Where the symbols take the objects:
ζ: Mev->Tam, Gom->Vir, Bab->Zef, Kov->Kul, Lif->Lop, Peg->Bet, Pek->Pif, Zup->Ler, Lat->Zup, Mir->Sib, Kif->Muz, Kul->Dar, Ref->Sot, Nul->Fur, Muv->Tos, Pom->Vug, Sib->Lis, Gan->Biv, Faf->Kud, Laf->Zam, Kat->Vuv, Nom->Fof, Vab->Sok, Fom->Gil, Let->Vab, Pab->Bab, Ler->Zel, Mam->Peb, Kor->Vad, Ket->Gep, Kek->Dof, Duv->Pek, Gil->Rab, Puf->Nuv, Zok->Kat, Zes->Lov, Muz->Guv, Vom->Gef, Neb->Nul, Fof->Nok, Das->Gur, Fim->Dus, Bet->Ges, Bif->Bel, Zel->Lum, Mil->Git, Sez->Lon, Vid->Mev, Lop->Neb, Biv->Beg, Lis->Rim, Dar->Mef, Nav->Vos, Ruz->Peg, Zul->Fov, Fur->Vam, Gep->Reb, Pup->Sur, Bis->Tev, Pif->Kif, Dal->Zok, Tiz->Foz, Tev->Fer, Bof->Vom, Tef->Gev, Seg->Lif, Pog->Ref, Rim->Zik, Lov->Lat, Reb->Vid, Naz->Fot, Peb->Mir, Beg->Bir, Mit->Rol, Ful->Tef, Saz->Mit, Dof->Let, Vir->Kov, Fov->Pup, Pov->Faf, Mef->Pog, Dus->Ket, Dun->Bop, Sot->Mil, Gur->Sez, Fil->Tet, Ges->Gan, Tos->Laf, Guv->Mam, Bop->Pom, Gid->Ris, Kag->Gom, Rut->Dal, Rak->Nom, Sog->Gon, Zef->Naz, Kud->Puf, Vam->Lag, Bir->Pov, Lum->Duv, Lon->Fim, Fot->Kag, Vos->Zes, Vad->Gid, Gef->Tum, Sok->Rak, Dos->Zuk, Vib->Ful, Vug->Zul, Ris->Ruz, Rol->Mib, Zam->Saz, Zuk->Tiz, Ral->Zer, Rer->Kek, Zik->Bof, Zab->Vib, Fer->Sog, Tum->Koz, Nok->Das, Vuv->Fom, Koz->Dos, Foz->Ral, Tam->Muv, Gev->Seg, Tet->Kor, Git->Dun, Fud->Pab, Zer->Rer, Gon->Gos, Rab->Nav, Bel->Zab, Nuv->Bif, Gos->Fud, Mib->Fil, Sur->Rut, Lag->Bis
β: Mev->Puf, Gom->Nav, Bab->Kat, Kov->Zes, Lif->Ref, Peg->Bis, Pek->Vab, Zup->Zer, Lat->Ral, Mir->Gur, Kif->Rak, Kul->Lov, Ref->Zel, Nul->Git, Muv->Bif, Pom->Muz, Sib->Sez, Gan->Sog, Faf->Bab, Laf->Zab, Kat->Bof, Nom->Gid, Vab->Tet, Fom->Gef, Let->Fil, Pab->Zok, Ler->Rer, Mam->Nok, Kor->Neb, Ket->Bir, Kek->Rol, Duv->Let, Gil->Tum, Puf->Naz, Zok->Zik, Zes->Tiz, Muz->Nom, Vom->Gep, Neb->Mil, Fof->Ris, Das->Peg, Fim->Biv, Bet->Tev, Bif->Kag, Zel->Kek, Mil->Duv, Sez->Ges, Vid->Kud, Lop->Sot, Biv->Gon, Lis->Lon, Dar->Lat, Nav->Dos, Ruz->Lag, Zul->Mam, Fur->Dun, Gep->Pov, Pup->Mir, Bis->Vug, Pif->Sok, Dal->Rim, Tiz->Tos, Tev->Zul, Bof->Ket, Tef->Dar, Seg->Pog, Pog->Ler, Rim->Fim, Lov->Foz, Reb->Faf, Naz->Fom, Peb->Das, Beg->Gos, Mit->Tef, Ful->Kul, Saz->Ful, Dof->Mib, Vir->Vos, Fov->Peb, Pov->Pab, Mef->Zup, Dus->Beg, Dun->Pif, Sot->Lum, Gur->Bet, Fil->Lif, Ges->Fer, Tos->Bel, Guv->Fof, Bop->Kif, Gid->Fur, Kag->Rab, Rut->Lis, Rak->Vad, Sog->Pup, Zef->Vuv, Kud->Zef, Vam->Bop, Bir->Fud, Lum->Dof, Lon->Gan, Fot->Gil, Vos->Zuk, Vad->Nul, Gef->Reb, Sok->Kor, Dos->Tam, Vib->Kov, Vug->Guv, Ris->Vam, Rol->Gev, Zam->Vib, Zuk->Muv, Ral->Zam, Rer->Mit, Zik->Dus, Zab->Vir, Fer->Fov, Tum->Vid, Nok->Ruz, Vuv->Vom, Koz->Mev, Foz->Laf, Tam->Nuv, Gev->Mef, Tet->Lop, Git->Pek, Fud->Dal, Zer->Saz, Gon->Sur, Rab->Koz, Bel->Gom, Nuv->Fot, Gos->Rut, Mib->Seg, Sur->Sib, Lag->Pom
α: Mev->Fot, Gom->Zuk, Bab->Vom, Kov->Foz, Lif->Lum, Peg->Zul, Pek->Kor, Zup->Mit, Lat->Saz, Mir->Ges, Kif->Gid, Kul->Ral, Ref->Dof, Nul->Pif, Muv->Gom, Pom->Fof, Sib->Gan, Gan->Sur, Faf->Vuv, Laf->Kov, Kat->Gep, Nom->Vam, Vab->Neb, Fom->Vid, Let->Lop, Pab->Bof, Ler->Rol, Mam->Peg, Kor->Git, Ket->Pab, Kek->Seg, Duv->Tet, Gil->Mev, Puf->Gil, Zok->Ket, Zes->Laf, Muz->Ris, Vom->Faf, Neb->Pek, Fof->Lag, Das->Tev, Fim->Gos, Bet->Fov, Bif->Nav, Zel->Mib, Mil->Vab, Sez->Sog, Vid->Naz, Lop->Duv, Biv->Rut, Lis->Biv, Dar->Zer, Nav->Muv, Ruz->Vug, Zul->Das, Fur->Kif, Gep->Bab, Pup->Sez, Bis->Mam, Pif->Vad, Dal->Dus, Tiz->Zab, Tev->Peb, Bof->Pov, Tef->Zup, Seg->Zel, Pog->Kek, Rim->Beg, Lov->Zam, Reb->Zef, Naz->Tum, Peb->Bet, Beg->Dal, Mit->Mef, Ful->Lat, Saz->Dar, Dof->Lif, Vir->Tiz, Fov->Gur, Pov->Kat, Mef->Rer, Dus->Fud, Dun->Rak, Sot->Let, Gur->Fer, Fil->Sot, Ges->Pup, Tos->Vir, Guv->Ruz, Bop->Nom, Gid->Bop, Kag->Dos, Rut->Fim, Rak->Fur, Sog->Sib, Zef->Gef, Kud->Fom, Vam->Muz, Bir->Zok, Lum->Fil, Lon->Gon, Fot->Koz, Vos->Tos, Vad->Dun, Gef->Kud, Sok->Nul, Dos->Bif, Vib->Lov, Vug->Nok, Ris->Pom, Rol->Pog, Zam->Kul, Zuk->Bel, Ral->Ful, Rer->Gev, Zik->Bir, Zab->Zes, Fer->Mir, Tum->Puf, Nok->Bis, Vuv->Reb, Koz->Nuv, Foz->Vib, Tam->Kag, Gev->Ler, Tet->Mil, Git->Sok, Fud->Zik, Zer->Tef, Gon->Lis, Rab->Tam, Bel->Vos, Nuv->Rab, Gos->Rim, Mib->Ref, Sur->Lon, Lag->Guv
φ: Mev->Gil, Gom->Muv, Bab->Gep, Kov->Laf, Lif->Dof, Peg->Mam, Pek->Neb, Zup->Tef, Lat->Ful, Mir->Fer, Kif->Fur, Kul->Zam, Ref->Mib, Nul->Sok, Muv->Nav, Pom->Ris, Sib->Sog, Gan->Sib, Faf->Vom, Laf->Zes, Kat->Pov, Nom->Bop, Vab->Mil, Fom->Kud, Let->Sot, Pab->Ket, Ler->Gev, Mam->Bis, Kor->Pek, Ket->Zok, Kek->Pog, Duv->Lop, Gil->Puf, Puf->Tum, Zok->Bir, Zes->Zab, Muz->Vam, Vom->Bab, Neb->Vab, Fof->Pom, Das->Zul, Fim->Rut, Bet->Peb, Bif->Dos, Zel->Seg, Mil->Tet, Sez->Pup, Vid->Fom, Lop->Let, Biv->Lis, Lis->Gon, Dar->Saz, Nav->Bif, Ruz->Guv, Zul->Peg, Fur->Rak, Gep->Kat, Pup->Ges, Bis->Nok, Pif->Nul, Dal->Beg, Tiz->Vir, Tev->Das, Bof->Pab, Tef->Zer, Seg->Kek, Pog->Rol, Rim->Gos, Lov->Vib, Reb->Vuv, Naz->Vid, Peb->Tev, Beg->Rim, Mit->Zup, Ful->Ral, Saz->Lat, Dof->Ref, Vir->Tos, Fov->Bet, Pov->Bof, Mef->Mit, Dus->Dal, Dun->Vad, Sot->Fil, Gur->Fov, Fil->Lum, Ges->Mir, Tos->Vos, Guv->Lag, Bop->Gid, Gid->Kif, Kag->Tam, Rut->Biv, Rak->Dun, Sog->Sez, Zef->Reb, Kud->Gef, Vam->Nom, Bir->Zik, Lum->Lif, Lon->Sur, Fot->Mev, Vos->Bel, Vad->Pif, Gef->Zef, Sok->Git, Dos->Kag, Vib->Foz, Vug->Ruz, Ris->Muz, Rol->Ler, Zam->Lov, Zuk->Gom, Ral->Kul, Rer->Mef, Zik->Fud, Zab->Tiz, Fer->Gur, Tum->Naz, Nok->Vug, Vuv->Faf, Koz->Fot, Foz->Kov, Tam->Rab, Gev->Rer, Tet->Duv, Git->Kor, Fud->Dus, Zer->Dar, Gon->Lon, Rab->Nuv, Bel->Zuk, Nuv->Koz, Gos->Fim, Mib->Zel, Sur->Gan, Lag->Fof
γ: Mev->Naz, Gom->Dos, Bab->Bof, Kov->Tiz, Lif->Zel, Peg->Vug, Pek->Tet, Zup->Saz, Lat->Zam, Mir->Bet, Kif->Vad, Kul->Foz, Ref->Kek, Nul->Pek, Muv->Kag, Pom->Nom, Sib->Ges, Gan->Pup, Faf->Kat, Laf->Vir, Kat->Ket, Nom->Fur, Vab->Lop, Fom->Reb, Let->Lif, Pab->Zik, Ler->Mit, Mam->Ruz, Kor->Mil, Ket->Fud, Kek->Gev, Duv->Fil, Gil->Vid, Puf->Fom, Zok->Dus, Zes->Tos, Muz->Gid, Vom->Pov, Neb->Duv, Fof->Vam, Das->Bis, Fim->Gon, Bet->Zul, Bif->Rab, Zel->Rol, Mil->Let, Sez->Fer, Vid->Zef, Lop->Lum, Biv->Sur, Lis->Gan, Dar->Ral, Nav->Tam, Ruz->Pom, Zul->Nok, Fur->Pif, Gep->Pab, Pup->Gur, Bis->Guv, Pif->Kor, Dal->Fim, Tiz->Bel, Tev->Mam, Bof->Bir, Tef->Lat, Seg->Ler, Pog->Rer, Rim->Biv, Lov->Laf, Reb->Bab, Naz->Gef, Peb->Peg, Beg->Rut, Mit->Dar, Ful->Lov, Saz->Kul, Dof->Seg, Vir->Zuk, Fov->Das, Pov->Zok, Mef->Zer, Dus->Gos, Dun->Sok, Sot->Dof, Gur->Tev, Fil->Ref, Ges->Fov, Tos->Gom, Guv->Ris, Bop->Rak, Gid->Dun, Kag->Koz, Rut->Lon, Rak->Nul, Sog->Mir, Zef->Vom, Kud->Vuv, Vam->Kif, Bir->Dal, Lum->Mib, Lon->Sog, Fot->Tum, Vos->Muv, Vad->Git, Gef->Faf, Sok->Neb, Dos->Nuv, Vib->Zes, Vug->Fof, Ris->Bop, Rol->Mef, Zam->Kov, Zuk->Bif, Ral->Vib, Rer->Tef, Zik->Beg, Zab->Vos, Fer->Peb, Tum->Kud, Nok->Lag, Vuv->Gep, Koz->Puf, Foz->Zab, Tam->Fot, Gev->Zup, Tet->Sot, Git->Vab, Fud->Rim, Zer->Ful, Gon->Sib, Rab->Mev, Bel->Nav, Nuv->Gil, Gos->Lis, Mib->Pog, Sur->Sez, Lag->Muz

The rows follow the links: the fewer symbols apart two objects are, the more alike their rows tend to be.

Each row is also shifted at random along 3 hidden directions that mean nothing.

The rows of 90 objects, shuffled:
Each row is one object's numbers.
r1: -23;-5;-4;12;-6;29;28;-10;32;-6;-7;-9;34;31;9;21;-5;0;-15;-10;-29;-13;-6;-7
r2: 15;16;29;-15;-4;15;-17;-13;-37;7;2;14;64;25;5;19;-19;-10;45;-8;-61;22;25;-10
r3: 9;11;30;-19;-2;14;-17;-22;-35;10;2;7;33;14;13;17;-25;-15;44;-3;22;8;24;-10
r4: -26;5;0;-5;0;30;26;-23;38;6;6;-18;27;17;-6;-16;-18;11;-14;-20;10;-18;-5;-12
r5: 21;3;6;4;-5;-5;-10;24;-17;24;-6;-32;-26;-6;-17;-10;-12;27;9;-42;-28;15;10;-22
r6: -22;-21;4;8;2;33;41;-11;43;-3;-17;-24;-52;7;27;16;-4;-6;-24;-13;-21;-34;-11;-7
r7: -1;-26;-29;17;-6;-13;25;28;33;-10;-8;-15;-65;-16;7;-5;29;12;-45;-4;-5;-7;-28;8
r8: 3;9;32;-21;6;14;-13;-22;-26;12;-7;-17;-15;0;11;6;-25;-18;35;2;-18;-8;20;-2
r9: 24;2;-46;-19;-8;-1;-1;-3;-13;12;50;-63;52;31;-15;-17;16;21;12;-35;10;23;-16;-9
r10: -30;-2;-2;0;14;8;5;-20;25;-20;-2;38;12;-3;12;5;12;-16;-24;39;-6;-22;-13;18
r11: -28;-10;9;2;7;36;32;-16;45;0;-9;10;-9;9;10;9;-14;2;-24;-16;-23;-24;-10;-10
r12: -8;-4;10;5;30;30;-11;4;-11;28;9;-2;3;21;6;30;-4;17;1;-17;-4;-26;4;-28
r13: -9;17;12;7;15;16;-20;6;-14;31;2;-31;28;20;-30;-8;-16;30;7;-24;-38;-15;15;-28
r14: -6;-2;-36;17;-9;-17;10;17;26;-10;5;-17;17;1;-23;-19;24;22;-33;1;-33;4;-21;11
r15: -31;3;-10;0;6;3;9;-29;24;-15;3;-11;0;-2;1;-12;9;-13;-19;42;38;-31;-11;23
r16: 8;-23;0;-2;25;29;-2;16;-8;21;12;17;-28;13;28;44;14;9;-5;-27;-64;-14;-10;-24
r17: 11;-8;-12;-20;14;16;9;17;25;5;16;53;-10;-13;-3;-10;5;21;-29;-47;-80;16;-24;-23
r18: 26;-8;21;-8;-6;7;-6;7;-32;9;-2;17;-3;4;24;28;-15;-9;33;-27;29;20;18;-18
r19: 23;-17;35;-9;6;15;-1;9;-23;10;-12;44;-49;-10;42;42;-19;-16;22;-23;31;10;15;-20
r20: -21;-24;-4;15;1;28;36;-10;37;-7;-10;11;-20;12;33;31;-4;-7;-21;-10;55;-23;-12;-8
r21: 29;7;-1;-1;-15;-7;-10;19;-31;15;5;-31;26;13;-15;-2;-10;16;27;-38;-13;32;14;-20
r22: 32;-5;10;-5;-14;1;0;17;-31;10;-4;-22;-7;11;6;13;-7;5;29;-33;-54;29;12;-15
r23: -27;-4;-11;-3;2;1;15;-31;20;-17;4;-30;-21;-1;13;-7;13;-23;-11;45;41;-31;-12;27
r24: -29;-1;-1;6;-1;31;25;-21;33;-4;-1;5;46;25;7;9;-18;1;-10;-12;47;-15;-4;-11
r25: -5;-1;-14;-21;1;17;25;-7;34;10;9;-42;-38;-7;-15;-38;-4;19;-23;-35;-52;-6;-18;-11
r26: 25;-3;9;3;-6;-2;-4;30;-16;22;-10;-21;-42;-9;-9;-3;-7;22;7;-42;-40;16;10;-23
r27: 17;-12;-32;-7;3;12;2;-5;-21;24;36;-75;6;33;8;15;14;11;14;-25;24;-1;-12;-11
r28: -13;-7;-6;-5;0;1;17;-19;18;-27;-4;22;5;2;20;13;20;-26;-12;40;-64;-7;-12;25
r29: 20;-14;-15;-9;16;18;-3;23;-9;12;31;51;38;21;14;32;20;18;-5;-39;-70;19;-17;-25
r30: -21;-6;-10;-6;-2;0;16;-30;19;-18;1;-31;-22;2;15;-2;18;-26;-11;46;-6;-25;-14;29
r31: 1;21;28;-23;11;0;-24;-20;-25;14;-2;-17;-21;-18;-10;-24;-21;-9;27;11;-1;-7;17;1
r32: -26;-1;5;-7;10;34;21;-12;43;2;-1;29;-1;0;0;-7;-18;11;-22;-26;0;-15;-11;-16
r33: 2;-15;-2;0;26;28;-7;3;-15;25;23;10;7;22;21;41;5;9;3;-25;24;-17;-2;-26
r34: -21;-2;-3;-12;7;26;24;-17;41;5;5;-15;-24;-4;-3;-23;-19;11;-21;-26;23;-20;-12;-13
r35: 25;8;9;3;-3;-3;-24;28;-25;14;9;45;60;8;-12;8;-21;20;24;-45;48;37;17;-28
r36: 22;-13;-30;-11;2;12;4;2;-16;20;35;-70;-7;27;6;12;20;14;11;-27;-20;0;-15;-13
r37: 10;10;9;5;3;1;-15;21;-14;24;0;-23;0;0;-26;-15;-19;30;9;-41;7;7;14;-27
r38: -11;-7;-31;16;-5;-21;12;11;28;-8;7;-19;-16;-10;-16;-24;21;17;-34;7;52;-9;-21;10
r39: -13;-12;32;6;39;33;-10;16;1;30;-11;47;-48;-7;16;31;-14;17;-16;-24;-18;-36;7;-34
r40: -6;-6;10;6;29;33;-13;8;-11;26;13;24;17;22;12;38;1;12;1;-21;-33;-19;2;-32
r41: -13;16;1;6;13;12;-17;-13;-20;36;11;-75;12;21;-20;-11;-22;23;16;-18;95;-28;17;-23
r42: 1;30;29;-23;6;11;-26;-23;-28;11;1;-10;38;5;-17;-16;-24;-4;34;8;-85;1;22;-1
r43: 15;-3;-29;-19;3;8;5;3;12;10;35;0;9;1;-10;-19;6;24;-11;-44;13;15;-21;-15
r44: 26;-9;15;2;-3;-1;-10;26;-23;12;1;45;-2;-6;12;20;-17;9;22;-42;83;28;13;-29
r45: 15;-1;23;-16;-3;9;-8;-15;-36;9;5;-8;1;9;24;21;-23;-18;43;-12;83;7;21;-11
r46: -19;-8;-14;12;13;-8;9;16;40;-10;-6;41;-32;-26;-8;-12;18;12;-49;12;-4;-16;-20;6
r47: -8;4;7;3;17;26;-5;-1;-12;34;-1;-77;-14;25;-11;6;-5;21;2;-14;-105;-31;6;-20
r48: -15;13;-34;15;-2;-16;-2;10;24;-11;14;12;67;10;-35;-27;18;23;-27;8;2;6;-18;10
r49: 2;22;21;-22;0;9;-18;-34;-32;13;6;-44;20;11;-8;-10;-26;-12;43;8;-1;-1;25;0
r50: 2;-5;14;6;8;8;-2;18;-3;30;-18;-66;-94;-17;-11;-16;-12;27;-7;-32;-50;-21;7;-22
r51: -30;-2;-10;1;10;1;16;-17;33;-11;-9;-34;-49;-14;-4;-21;17;-4;-30;38;-38;-38;-17;23
r52: -10;10;-18;-18;-3;16;17;-20;30;9;22;-35;18;5;-21;-42;-17;19;-10;-30;24;-3;-12;-9
r53: -16;2;-15;-6;-7;0;16;-30;11;-21;4;-41;14;12;6;-1;20;-24;-7;46;-57;-13;-12;32
r54: 18;-7;-36;-22;-3;3;10;2;7;11;38;-49;-5;6;-9;-23;10;21;-3;-38;10;14;-22;-10
r55: -35;-6;-1;7;21;2;4;-4;37;-13;-5;56;-24;-22;1;-7;8;-3;-43;28;24;-29;-18;9
r56: 4;8;-30;-21;-1;8;7;-7;16;9;34;-18;38;9;-24;-33;-6;25;-5;-38;14;15;-20;-12
r57: 22;-18;-26;-12;9;7;6;14;-1;12;31;2;-21;5;14;11;18;15;-7;-40;-2;10;-22;-17
r58: -18;-21;-5;17;-1;25;32;-3;32;-12;-9;14;5;21;27;33;2;-4;-22;-10;18;-14;-9;-7
r59: -9;-33;-17;18;-12;13;44;5;34;-8;-15;-43;-58;12;31;26;15;-2;-28;-11;-12;-21;-17;3
r60: 21;-22;-21;-19;8;10;14;21;13;12;20;1;-51;-8;9;0;21;19;-21;-43;-82;9;-27;-15
r61: 1;-21;-31;25;-10;-4;22;17;23;-14;6;15;25;17;10;22;19;8;-25;-11;63;8;-19;-1
r62: 6;2;33;-19;3;16;-9;-21;-27;11;-10;-19;-27;-2;16;9;-24;-18;35;2;-16;-6;20;-5
r63: -6;-17;-31;17;-5;-18;20;20;32;-8;2;-18;-43;-12;-4;-11;23;14;-39;-2;40;-7;-24;10
r64: 13;-3;-20;-5;11;18;-7;2;-23;21;31;-25;55;44;4;24;13;15;13;-24;-34;6;-3;-21
r65: 5;20;14;8;8;3;-28;19;-17;27;7;25;60;10;-32;-10;-24;34;12;-39;26;13;18;-35
r66: -1;-3;-7;-14;15;19;8;8;34;5;20;65;12;-12;-5;-16;-8;22;-24;-43;-4;10;-17;-26
r67: -33;0;0;4;21;6;1;-13;32;-13;-1;57;8;-10;1;-1;8;-9;-30;35;9;-24;-10;13
r68: -4;7;16;8;16;12;-15;19;-5;31;-9;-13;-21;-3;-18;-7;-19;27;-3;-33;-38;-13;12;-28
r69: -4;-25;-24;20;-13;3;33;14;27;-14;-6;-13;-16;14;19;25;23;3;-26;-12;-11;-4;-18;-1
r70: 0;-12;-31;22;-13;-1;20;10;19;-14;14;12;53;30;7;21;16;8;-17;-11;72;11;-15;0
r71: 15;4;18;6;9;1;-19;32;-12;22;-7;36;-6;-11;-14;2;-17;24;3;-46;5;15;11;-33
r72: -13;-2;17;5;30;31;-12;8;-10;31;5;8;5;20;9;29;-9;16;0;-19;-15;-27;8;-32
r73: -12;1;9;6;19;19;-9;-4;-11;36;2;-65;-41;6;-2;-1;-19;17;5;-18;56;-37;10;-23
r74: -33;8;-8;9;21;-2;-7;-3;33;-14;5;77;41;-10;-15;-8;7;7;-36;23;31;-16;-15;6
r75: 20;4;25;-9;-4;13;-13;0;-34;5;-2;26;37;18;16;31;-15;-10;37;-18;-54;25;22;-14
r76: 21;-28;-21;-12;11;13;13;19;0;15;19;-15;-63;0;21;18;26;12;-12;-38;-61;0;-23;-18
r77: -18;12;-11;-13;4;19;17;-21;33;7;20;-15;29;8;-18;-31;-20;15;-13;-29;50;-7;-10;-13
r78: -28;6;10;0;11;37;15;-12;39;-3;2;68;76;22;-3;8;-21;10;-21;-22;-20;-6;-4;-19
r79: 1;-3;-6;1;20;26;-10;-1;-19;25;21;-28;31;36;7;28;5;15;11;-18;-28;-16;1;-23
r80: -5;13;13;8;17;15;-20;10;-10;33;-2;-24;9;8;-23;-8;-20;29;4;-27;-7;-12;15;-29
r81: 2;-13;-35;23;-11;-11;19;25;24;-14;1;2;22;13;-7;6;32;17;-32;-9;-65;13;-20;6
r82: 2;-16;-36;19;-9;-14;18;22;26;-11;3;-4;-1;5;-1;1;26;14;-31;-6;19;4;-21;6
r83: -28;-9;-10;9;16;-6;12;3;40;-10;-10;14;-52;-25;-3;-18;15;3;-47;20;13;-32;-19;11
r84: -16;-21;-14;20;-4;17;32;-6;25;-8;0;6;16;24;28;28;-1;-4;-13;-8;113;-12;-9;-4
r85: -4;-24;-18;22;-10;14;34;16;29;-13;-10;1;-2;18;21;33;21;4;-30;-10;-65;-6;-18;-1
r86: -22;9;-32;10;-3;-15;6;-6;27;-4;9;-54;9;0;-32;-38;16;13;-26;21;23;-16;-16;18
r87: -4;25;30;-22;11;3;-30;-20;-27;15;2;18;25;-8;-11;-15;-27;-10;31;9;0;0;22;-6
r88: 33;-1;14;-6;-14;3;-5;10;-34;11;-1;-11;14;15;7;17;-8;1;33;-29;-57;31;15;-16
r89: 31;-1;6;-2;-13;0;-7;19;-32;14;0;-9;7;8;3;13;-8;8;30;-36;-10;32;16;-17
r90: 0;-9;-34;25;-11;-8;13;19;20;-14;11;27;64;22;-3;15;21;16;-23;-12;27;17;-16;-1

Some objects, each with its row:
Vab r51
Vam r69
Fil r28
Sur r27
Dal r73
Gur r17
Tet r15
Fom r45
Pab r37
Fim r12
Sok r46
Sib r29
Biv r79
Pif r38
Tev r52
Peg r32
Zik r80
Mir r54
Lop r23
Vug r24
Gep r35
Lag r20
Pek r74
Nom r70
Kif r81
Muz r85
Fov r56
Guv r1
Vad r14

Row, symbols taken left to right, then the row they reach:
r57 α γ γ: r66
r34 φ β: r78
r4 ζ ζ α: r60
r48 ζ φ: r7
r25 γ α γ: r11
r84 φ ζ: r6
r55 α ζ γ: r83
r36 γ: r9
r30 ζ φ: r67
r58 α α γ: r59
r40 α β ζ: r39
r53 β ζ: r10
r50 ζ α φ: r26
r5 β γ α: r68
r77 α ζ: r43
r72 β γ α: r16
r61 β φ: r82
r75 φ φ: r18
r88 β φ: r44
r76 ζ ζ α: r47
r86 φ α ζ: r63
r13 φ: r41

